Each row is followed by its class.
[-12, -4, -19, 13, 16, 19, -2, 5, 1, 1, -7, -13, -6, -16, -13, -9, -6, 2, 3, -10, 5, -42, 10, -2, 6, -2, -4, -2, -13, -6, 6, -9, -11, 2, -10, -11, 1, -4, -1, 26, 15, 20, -6, 17, -12, -6, -14, 6, -38, -4, 33, -24, 5, 6, 10, -2, -5, -5, 12, 9, -7, -4, 7, 5, 7, 27, -5, -4, -9, 14, 14, -4] : zafu
[-1, -8, 10, 18, 54, 27, -8, -1, 5, 0, 1, -13, -13, -23, -35, -15, 12, -1, 10, -14, -2, -40, -5, -8, 6, -8, 3, 3, -16, -1, 3, 1, -1, 6, -14, -1, 7, 4, -1, 104, 5, 25, 14, 19, -1, 3, 2, 5, -9, 6, 20, -22, 14, 3, 7, 5, 1, -2, 4, 16, 2, -8, -7, -2, 1, 14, -18, -2, -8, 10, 9, -4] : Tiru
[-8, -5, -2, 12, 39, 31, -7, 1, 2, -1, -5, -8, -13, -25, -36, -20, 4, -6, 10, -12, 5, -45, 5, 0, 10, -6, -1, -7, -15, -9, 9, 0, 1, 3, -20, -7, 9, 2, 6, 90, 7, 30, 7, 17, -5, -1, -1, 5, -26, -4, 29, -34, 17, 6, 11, 3, -2, -3, 7, 19, -8, -4, -4, 3, 4, 15, -20, -1, -6, 14, 11, -6] : Tiru
[9, 1, -11, 2, 13, 23, -4, 2, -4, 3, -12, -11, -12, -15, -36, -9, 6, 2, 13, -18, 8, -43, 13, 2, 10, -4, -9, -9, -20, -15, 12, 5, -10, 3, -14, -9, 5, -12, -1, 71, 9, 36, -6, 13, -14, -6, -17, 6, -47, -13, 33, -42, 12, 11, 16, -8, -12, -13, 11, 10, -10, -20, 0, -2, 6, 18, -4, -5, -15, 13, 10, -6] : ras
[-14, -3, -7, 9, 45, 26, 0, 3, -2, -1, -2, -15, -8, -21, -34, -13, 6, -4, 11, -12, 3, -43, 3, 1, 14, -7, -2, -5, -19, -8, 4, -3, -8, -1, -15, -19, 2, 9, 5, 70, 6, 28, -3, 25, -3, 3, -14, 13, -26, -2, 31, -38, 10, 9, 11, 2, -2, 0, 7, 22, 0, -2, -1, 4, 6, 19, -5, -2, -10, 17, 16, -9] : Tiru
[1, 2, -26, -2, -25, 16, -6, 7, -7, 7, -14, 4, -9, -6, -5, -3, -9, 1, 2, -5, 11, -41, 14, -12, 3, 4, -14, -4, -5, -6, 12, 0, -4, 6, -11, -4, 5, -9, -11, -3, 19, 21, -9, 4, -22, -15, -9, 6, -47, -9, 35, -17, 3, 0, 18, -10, -11, -8, 13, -3, -19, -11, 5, 3, 2, 19, -12, -4, -11, 8, 6, 1] : zafu
[7, -3, -13, 11, -4, 27, -5, 4, -1, 2, -8, 5, -17, -13, -18, -18, -3, 0, 8, -12, 9, -46, 13, 2, -1, 0, -13, -9, -5, -7, 12, 3, -2, 7, -10, -2, 14, 1, -3, 56, 19, 32, -2, 10, -13, -20, 4, 4, -44, -12, 35, -25, 10, 4, 14, -6, -9, -10, 14, 6, -24, -12, 1, -5, 3, 18, -28, -6, -8, 2, 3, 1] : Kon
[0, -2, -12, 9, -1, 18, -2, 3, 2, -3, -6, 1, -12, -13, -17, -19, -1, -1, 9, -10, 7, -37, 9, 6, -2, -1, -8, -7, -6, -7, 7, -5, 0, 5, -10, -5, 11, 1, 5, 45, 16, 28, -1, 13, -10, -10, 1, 3, -38, -7, 31, -23, 6, 6, 14, -4, -5, -7, 7, 10, -23, -3, 2, 0, 6, 13, -24, -6, -4, 3, 2, -1] : Kon
[-13, -5, -8, 6, 36, 26, -6, 2, 3, 3, -6, -8, -10, -22, -27, -15, -1, -5, 6, -10, 4, -44, 2, -4, 3, -5, -4, -2, -18, -5, 7, -8, -3, 2, -14, -8, 1, 5, 0, 63, 11, 22, 3, 17, -7, -1, -6, 7, -20, 6, 29, -22, 9, 9, 6, 3, -4, -2, 2, 17, -4, -6, 0, 12, 2, 17, -18, -3, -9, 12, 13, -1] : zafu
[6, 0, -12, 5, 2, 24, -2, 2, -5, 0, -7, -3, -18, -13, -20, -18, 7, 0, 11, -13, 7, -35, 14, 9, 4, -1, -8, -10, -3, -16, 14, 7, -4, 7, -12, -4, 13, -3, -1, 62, 14, 41, -4, 9, -6, -8, -4, 3, -48, -13, 30, -33, 17, 10, 11, -6, -8, -13, 10, 8, -19, -16, 1, -1, 5, 14, -18, -6, -14, 2, 6, -6] : Kon
[-2, -3, -15, 1, 24, 21, -6, 5, 1, 0, -8, -4, -11, -13, -21, -7, -6, 5, 5, -10, 2, -43, 4, -7, 7, -1, -8, -1, -13, -6, 8, -8, -4, 2, -10, -6, 10, -3, -9, 45, 11, 18, -1, 12, -11, -9, -7, 6, -23, 3, 27, -21, 7, 3, 11, -4, -4, -6, 5, 6, -4, -10, 0, 4, -4, 16, -7, -3, -7, 13, 11, -1] : zafu
[9, -4, 0, 13, 17, 32, -7, -4, 3, 3, -5, -10, -19, -21, -28, -26, 6, 2, 12, -17, 7, -46, 8, 7, -1, -10, 1, -12, -10, -12, 16, 5, 4, 4, -13, -5, 18, 3, -1, 99, 9, 40, 7, 15, -8, -11, 10, -1, -35, -8, 30, -31, 20, 8, 13, -4, -4, -10, 7, 14, -23, -16, -2, 0, 1, 18, -36, 3, -10, -3, 5, -2] : Kon
[15, -15, 58, 28, 104, 14, -11, -14, 1, -4, 23, -26, -14, -19, -57, -15, 47, -6, 13, -16, -23, 5, -37, -13, 23, -17, 28, -9, -8, -2, -10, 13, -7, -9, -4, 8, -4, 2, 4, 104, -35, 9, 34, 16, 30, 32, 7, -2, 60, 12, -34, -33, 23, 12, 2, 23, 17, 12, -17, 31, 46, -12, -26, -1, -8, -21, 24, 16, -7, 13, 9, -16] : zepe
[11, 4, -5, 12, 4, 27, -3, -2, -4, 1, -5, -6, -11, -12, -23, -12, 6, -1, 13, -18, 9, -32, 11, 10, 9, -6, 22, -10, -6, -12, 14, 10, -8, 5, -11, -8, 8, -7, 9, 70, 9, 36, -2, 11, -2, -5, -2, 3, -41, -16, 26, -42, 15, 12, 15, -4, -6, -5, 4, 12, -7, -17, 0, 0, 7, 14, -9, -2, -14, 1, 6, -7] : zepe
[-4, -4, -7, 10, 23, 23, -2, 1, 1, 4, -5, -1, -12, -20, -16, -17, -4, -2, 6, -5, 3, -33, 0, -3, -1, -1, -3, -4, -13, -1, 3, -4, 2, 1, -11, -3, 9, 6, -3, 50, 3, 14, 4, 14, -5, -4, 6, 6, -16, 6, 23, -15, 8, 3, 6, 3, -1, -1, 5, 10, -10, 0, -3, -3, 0, 14, -21, -1, 0, 8, 2, -1] : Tiru
